The symbols move the points like this.
p: q784->q73, q345->q62, q991->q345, q501->q547, q521->q807, q319->q890, q360->q97, q236->q128, q993->q675, q257->q784, q97->q646, q116->q671, q624->q781, q62->q653, q710->q216, q781->q236, q807->q778, q454->q471, q296->q122, q206->q367, q721->q624, q778->q657, q367->q785, q471->q837, q530->q497, q547->q843, q657->q257, q513->q601, q17->q434, q671->q291, q73->q530, q122->q360, q215->q991, q890->q296, q646->q454, q785->q215, q818->q17, q601->q879, q243->q116, q216->q513, q653->q521, q837->q721, q694->q501, q843->q319, q497->q710, q291->q993, q128->q243, q434->q206, q675->q694, q879->q818
q: q784->q360, q345->q781, q991->q236, q501->q601, q521->q837, q319->q710, q360->q784, q236->q991, q993->q17, q257->q97, q97->q257, q116->q367, q624->q62, q62->q624, q710->q319, q781->q345, q807->q471, q454->q778, q296->q530, q206->q671, q721->q653, q778->q454, q367->q116, q471->q807, q530->q296, q547->q513, q657->q646, q513->q547, q17->q993, q671->q206, q73->q122, q122->q73, q215->q128, q890->q497, q646->q657, q785->q243, q818->q675, q601->q501, q243->q785, q216->q843, q653->q721, q837->q521, q694->q879, q843->q216, q497->q890, q291->q434, q128->q215, q434->q291, q675->q818, q879->q694

The rows follow the links: the fewer symbols apart two points are, the more alike their rows tend to be.

Each row is also shifted at random along 2 hidden directions that mean nothing.

Some points, each with a row of numbers:
q367: [347, 108, 14, 248, -220, 304, 37, 91, 88, 11, -658, -30, -53, 9, -23, 156, 148, -106, -114, 190, -9, 200, -213, -226, 80, 394, 197, -166, -307, 122, 252, 18, 304, -166, 204, 49, 102, -66, 387, -130, -133, -73]
q991: [827, 175, -385, 77, -61, -97, -43, 6, -34, -47, -545, -265, -254, 138, -91, -67, -34, -169, 126, 375, 135, 91, -285, -382, 294, 48, 190, 56, -576, -62, 167, -202, 143, 20, -18, -352, -64, -26, 153, -284, -63, -161]
q807: [601, 2, -269, 27, 156, -270, 60, 128, 10, -392, 84, 10, -22, -30, -290, -223, -106, 87, 53, 149, 162, -55, -102, -102, -200, -290, 565, 139, -183, -402, -75, 36, -212, 14, -60, -193, -10, 274, -474, 67, 133, 180]
q62: [-544, 329, -393, 22, -123, -228, 19, 25, -53, -8, -147, -185, -125, 150, -120, -121, -157, -91, -31, 143, -111, -29, -24, -325, 42, -124, 178, 175, -23, -47, 328, 73, -9, -6, -224, -305, -224, 254, 209, -52, 259, -189]
q97: [329, -32, -148, -78, -89, -443, -67, -106, -242, -96, -214, -131, -187, 12, -35, -171, 120, 17, 126, 198, 4, -205, -91, -124, 212, -89, 84, 229, -281, -243, -42, -116, 215, 20, -84, -329, -277, 8, -161, -158, 271, 69]
q116: [507, -92, 178, -145, 270, 147, -269, -202, 175, 193, 87, 124, 243, 10, 400, -164, 212, 61, 199, -67, 419, 73, -5, 228, -35, 206, -450, -132, 44, 149, -295, -285, -121, 174, -26, 63, 134, -380, -204, -114, -427, -127]
q73: [806, -284, 37, -45, -29, -300, -109, -43, -164, -103, -163, 167, 133, -298, 90, -86, 178, 204, -99, -136, -4, -201, -69, 218, 82, -82, -117, 196, -130, -144, -98, 117, 178, -18, -30, 10, -296, -34, -72, -153, -67, 74]
q843: [-386, 71, 106, -57, 155, 262, 148, 138, 173, -14, 368, 25, -101, 207, -358, 22, -21, 202, -16, 188, 217, 123, -171, -231, -69, 306, 277, -96, 165, -239, -96, 69, -191, 62, 102, 74, 245, 79, -123, 24, -184, 27]
q360: [364, -120, -48, -248, 19, -325, -182, -62, -100, -143, -85, -104, -176, -36, -44, -266, 186, 164, 149, 203, 234, -210, -279, -72, 216, 108, 96, 195, -264, -359, -218, -152, 146, 74, 18, -167, -243, -32, -236, -227, 98, 38]
q890: [-1060, 135, 56, 8, -171, 81, 259, 239, 18, -88, 49, 69, -233, -34, -332, 130, 53, 233, -299, 208, -192, -47, -342, -155, 1, 408, 194, -57, 45, -153, 65, 411, 248, -119, 168, 45, -129, 172, 370, 5, -36, -22]
q454: [-162, 73, -186, 103, -259, -431, 72, -6, -332, -44, -342, -133, -108, -128, -118, 28, -70, -121, -71, -47, -427, -187, 94, -78, 137, -362, 74, 267, -148, 18, 284, 110, 249, -91, -116, -199, -369, 233, 159, 10, 532, 52]
q319: [-276, -53, 236, -362, 423, 147, 29, 7, 253, -62, 682, 134, -15, 287, -230, -285, 150, 279, 307, 266, 641, 10, -293, -153, -156, 328, 201, -101, 158, -384, -640, -223, -370, 182, 157, 23, 298, -137, -634, -53, -285, 172]
q818: [-423, 13, 300, 78, 48, 416, 74, -2, 165, 176, 316, -17, 116, 216, 33, 204, -58, -65, 113, -212, 27, 154, 200, 22, -168, 64, -40, -277, 290, 166, -123, -162, -164, -15, 145, 258, 464, -91, -92, 145, -159, 99]
q675: [208, 161, -143, -152, 129, 256, 25, -122, 164, 274, 325, -26, -67, 364, 100, 32, -135, -114, 226, 114, 264, 187, 65, -165, 25, -16, -158, -143, 214, 174, 14, -305, -245, 159, -30, -10, 252, -104, 65, 1, -415, -198]
q710: [690, -164, 29, -265, 196, -92, -267, -281, -86, 196, 274, 19, 43, 36, 272, -93, 114, 82, 255, -91, 261, -171, 156, 240, 122, -164, -471, 26, 96, 56, -289, -501, -66, 161, -140, -65, -9, -302, -316, -50, -144, 19]
q243: [1278, -113, -84, 410, -360, 110, 36, 119, -39, -38, -868, 97, 208, -417, 192, 298, -46, -137, -346, -68, -382, 166, -20, 127, 81, 16, -34, -157, -393, 260, 481, 230, 444, -198, 101, 146, -76, -25, 603, -65, -188, -78]

In each set, the symbols that take the first to the second take the third to the fourth. Give the fourth.
Answer with the point's name.
[1158, -138, -53, 98, -82, 153, -77, -14, 81, 33, -432, 77, 184, -123, 284, 74, 49, -139, -23, -15, 51, 190, 5, 175, 105, 130, -238, -128, -219, 170, 120, -117, 93, -53, -54, 71, -8, -219, 204, -69, -317, -109]
to [-337, 327, -428, 173, -159, -177, 191, 69, -105, -82, -239, -172, -193, 72, -239, 42, -225, -81, -154, 136, -235, -12, 24, -230, -70, -213, 279, 225, -134, -25, 333, 157, -78, -123, -117, -281, -138, 318, 307, 49, 289, -104]
as [1742, -291, -146, 118, 12, -302, 49, 216, -63, -440, -469, 117, -25, -401, -219, -149, 13, 196, -112, 84, 37, -60, -191, 127, 43, -243, 450, 160, -563, -367, 27, 171, -31, -11, 120, -74, -174, 168, -282, -36, -107, 281]
to q624

[922, 158, -274, 247, -435, 152, 112, 78, -59, 202, -685, -136, -90, -36, 162, 361, -201, -245, -160, 144, -381, 166, 87, -91, 214, -42, -66, -89, -229, 383, 614, 21, 273, -206, -35, 30, -69, 33, 793, 14, -196, -322]
to [-69, -82, 250, 78, 62, 445, 39, 147, 222, 40, 117, -3, 30, 140, 28, 165, -25, -51, 62, -36, 60, 176, 52, -48, -131, 183, 154, -387, 95, 110, -36, -69, -110, -14, 299, 223, 525, -122, -121, 80, -118, 74]
as [502, 63, -295, -111, 290, -238, 14, 50, 27, -236, 141, -129, 5, 105, -243, -199, -109, 27, 166, 165, 272, -49, -59, -87, -81, -363, 318, 175, -81, -371, -136, -159, -269, 133, -104, -258, 75, 210, -429, 44, 70, 96]
to q471

[262, -94, 77, 210, -232, 149, -4, 119, 41, 61, -511, 96, 201, -279, 299, 247, -17, -21, -287, -186, -218, 110, 78, 201, -26, 143, -194, -109, -84, 305, 317, 257, 344, -117, 96, 194, -38, -121, 447, 40, -172, -110]
to [-302, -167, 134, 69, 175, -256, -8, -2, -66, -123, 181, 51, 215, -141, 21, -118, -42, -5, 74, -418, -55, -100, 203, 248, -147, -353, 47, 99, 83, -46, -111, 40, -141, 55, -49, 28, 23, 110, -401, 178, 368, 266]
as [566, 5, 28, 49, 96, 176, -142, -138, 46, 209, -91, 47, 148, 75, 369, -9, 47, -87, 152, -11, 244, 117, 48, 96, 150, 99, -350, -141, 3, 152, -37, -175, 9, 79, -71, -20, 73, -301, 59, -135, -429, -207]
to q781

[120, -114, -96, -132, 176, -320, -116, -187, -128, -115, 132, -126, 8, 24, -18, -255, -21, 13, 269, -202, 111, -232, 143, 24, 31, -379, -6, 261, -75, -193, -218, -187, -147, 141, -109, -170, 8, 39, -512, 65, 360, 146]
to [480, -115, 15, 412, -265, -126, 149, 231, -120, -264, -548, -7, 161, -367, -103, 189, -198, -182, -282, -298, -510, -43, 220, 72, -138, -336, 261, 36, -243, 80, 381, 338, 132, -187, 74, 123, -2, 259, 175, 235, 330, 147]
as [204, 88, -8, -41, -84, 119, -4, -152, -61, 322, 143, -139, -29, 133, 105, 228, -61, -169, 146, -161, -211, -39, 302, 27, 95, -269, -271, -94, 127, 290, 65, -189, 0, 23, -29, 103, 156, -78, 77, 161, -45, 2]
to q818

[125, -22, -129, 51, -6, -337, 40, -121, -218, -80, -90, -88, 29, -81, -52, -182, -70, -124, 97, -233, -138, -191, 151, 39, 51, -456, 55, 217, -140, -105, 25, -138, -7, 60, -73, -179, -104, 151, -202, 78, 407, 205]
to [-889, -253, 492, -176, 399, 123, -53, -105, 185, -63, 387, 297, 382, -146, 318, -203, 201, 85, 0, -470, 296, 26, 92, 458, -346, 86, -363, -115, 384, 24, -424, 9, -137, 137, -37, 273, 126, -241, -383, 16, -99, 118]
as [167, -263, 351, -65, 408, -83, -151, -3, 105, -193, 204, 213, 436, -148, 179, -239, 93, 33, 96, -423, 281, -4, 133, 361, -257, -112, -53, -67, 100, -108, -388, -80, -324, 99, 69, 204, 199, -126, -610, 49, -44, 304]
to q671

[606, 101, -110, 4, 136, 223, 176, 200, 131, -130, 125, -114, -222, 255, -370, -12, -32, 56, 154, 403, 249, 116, -167, -257, -54, 98, 447, -117, -144, -236, -122, -57, -248, 40, 242, -55, 312, 86, -172, 39, -209, 99]
to [739, 79, -152, 65, 113, 267, 117, 157, 117, -48, 238, -122, -137, 315, -388, 61, -34, 47, 189, 349, 276, 66, -78, -294, -15, 86, 390, -79, -145, -184, -123, -235, -278, 33, 191, 7, 389, 24, -253, -1, -360, 2]
as [717, -348, 288, -40, 464, 68, -235, -103, 195, -186, 174, 264, 408, -106, 345, -215, 161, 53, 235, -237, 514, 50, 8, 341, -158, 82, -248, -185, -32, -55, -427, -262, -291, 131, 61, 192, 235, -436, -589, -92, -300, 150]
to q236

[76, 211, -206, 166, -303, 211, -9, 30, -38, 298, -314, -60, 4, 23, 198, 303, -90, -90, -145, 48, -327, 182, 168, -8, 107, 58, -270, -129, 31, 458, 354, 104, 214, -120, -140, -21, -46, 7, 726, -14, -194, -304]
to [-800, 137, 154, 213, -341, 425, 229, 142, 32, 311, 42, -40, -9, 32, 68, 459, -281, -169, -201, -169, -578, 70, 369, -27, -27, -33, -11, -238, 337, 465, 451, 136, 135, -147, 113, 232, 227, 69, 588, 325, 154, -26]
as [357, -161, -9, 50, 75, -266, 7, 127, -54, -370, 5, 174, 116, -236, -229, -165, -81, 188, -167, -10, 42, -85, -164, 133, -221, -230, 229, 194, -57, -326, -38, 303, -61, -15, 33, 22, -86, 178, -322, 66, 125, 204]
to q122

[619, 63, -139, 221, -425, 77, 83, 67, -257, 287, -340, -225, -28, -21, 33, 402, -216, -229, -108, -87, -612, -31, 326, 11, 142, -312, -142, -36, -35, 378, 426, 15, 182, -161, 18, 54, 110, 38, 500, 233, 110, -111]
to [-128, -25, 102, -84, 157, 143, -173, -36, 121, -12, -167, -26, -18, 114, 130, -91, 243, -68, 194, 265, 387, 181, -275, -122, 105, 430, -41, -118, -142, -75, -146, -185, 57, 86, 72, -64, 116, -296, -66, -325, -268, -107]
as [233, 190, -140, -83, 55, 223, -62, -141, -5, 304, 157, -40, -91, 294, 197, 50, -56, -106, 216, 60, 148, 127, 73, -69, 101, 36, -315, -56, 131, 300, 44, -310, -152, 122, -86, 5, 181, -181, 143, -35, -324, -291]
to q296

[-519, 319, -213, 170, -430, 262, 106, -6, -36, 354, -161, -83, -71, 153, 88, 351, -221, -147, -243, 58, -418, 185, 175, -131, 79, 91, -238, -120, 230, 479, 522, 161, 284, -174, -162, 89, -132, 101, 949, 102, -87, -353]
to [-214, 257, -44, -151, 204, 383, 115, 14, 167, 99, 545, -27, -110, 347, -210, 33, -106, 11, 193, 186, 300, 95, -12, -95, -52, 132, 50, -127, 288, 18, -137, -160, -329, 105, -3, 29, 313, 8, -209, 57, -315, -5]
as [237, -127, -134, -52, -134, -299, 70, 117, -170, -162, -370, -68, -297, -88, -271, -79, 135, 130, -99, 289, 7, -121, -331, -163, 251, 168, 275, 154, -403, -256, 48, 129, 283, -52, 79, -119, -248, 76, 35, -219, 162, 71]
to q646

[-652, -165, 195, -82, 22, -228, 7, 70, -57, -206, 221, 303, 113, -336, -3, -97, 129, 367, -252, -180, -139, -132, -124, 217, -137, 17, -41, 142, 188, -98, -123, 435, 25, -42, -51, 144, -359, 120, -82, 54, 85, 76]
to [40, 69, -73, 208, -422, -48, 216, 279, -152, -200, -554, -65, -265, -182, -366, 243, 21, 151, -370, 336, -402, -22, -344, -280, 182, 259, 382, 87, -370, -92, 414, 494, 436, -242, 145, -75, -264, 270, 538, -162, 133, -3]
as [-445, 275, -438, 151, -252, -124, 86, 27, -25, -16, -390, -245, -202, 166, -39, 60, -89, -182, -73, 168, -174, 78, -122, -282, 183, -18, 99, 154, -130, 19, 375, 87, 175, -34, -211, -316, -291, 179, 500, -168, 239, -265]
to q837

[401, -173, 22, -270, 266, -267, -154, -90, -48, -135, 139, 25, -212, 38, -226, -410, 313, 254, 203, 299, 497, -79, -407, -134, 178, 185, 76, 194, -286, -406, -418, -227, -70, 209, 85, -176, -49, -190, -521, -295, -182, 102]
to [-179, -52, -30, 116, -132, -234, 23, 28, -173, -114, -83, -57, 120, -119, 4, -34, -225, -77, -31, -313, -330, -218, 244, 113, -56, -404, 118, 196, -7, -29, 92, 99, -45, -40, -75, -106, -94, 262, -159, 238, 484, 204]
as [-575, 60, -80, -62, -132, -376, -18, -77, -251, 65, -64, -67, -104, -117, -27, -84, 19, 35, -19, -19, -241, -242, 21, -73, 109, -175, -68, 282, -70, -91, 92, 34, 224, 12, -206, -140, -366, 74, 53, -9, 445, -6]
to q781

[-377, -23, 135, 135, -23, -149, 87, 76, -70, -149, -40, 63, 134, -183, 41, 1, -135, -89, -95, -378, -299, -103, 273, 190, -91, -360, 87, 119, 166, -32, 66, 161, -81, -31, -23, 48, -43, 169, -187, 229, 432, 165]
to [741, -5, -99, -149, 385, 50, -214, -178, 157, -66, -96, -157, -119, 252, 76, -344, 229, -82, 449, 380, 744, 186, -255, -204, 216, 302, -5, -36, -346, -288, -353, -551, -152, 249, -13, -282, 207, -430, -533, -416, -306, -34]
as [-49, -41, 197, 164, 2, 349, 16, 105, 148, 25, -207, -20, -12, 74, 34, 192, 79, -97, -86, 6, 117, 189, -164, -78, -54, 364, 105, -299, -68, 36, 37, 26, 136, -63, 227, 129, 271, -181, 152, -71, -203, 42]
to q236

[-137, 216, -142, 103, -99, 242, 237, 218, 72, -11, 126, -37, -165, 173, -284, 196, -100, 65, -147, 287, -96, 134, -193, -294, 2, 195, 418, -149, 17, -69, 113, 167, -80, -127, 235, 106, 184, 256, 168, 78, -170, -48]
to [-489, 115, 91, 142, -240, 228, 30, -31, -70, 344, 157, -90, -18, 68, 68, 368, -223, -223, -39, -288, -463, 22, 417, 11, 35, -219, -230, -195, 296, 339, 246, -19, 40, -109, -11, 176, 94, 99, 332, 235, 151, -55]
as [1572, -60, -117, -10, -93, -65, -142, -163, -203, 191, -100, -167, -106, 76, 82, 56, -50, -117, 301, -35, -64, -133, 299, 21, 187, -377, -207, 8, -205, 100, -36, -404, 2, 86, -31, -114, 99, -175, -77, 37, -116, 54]
to q890

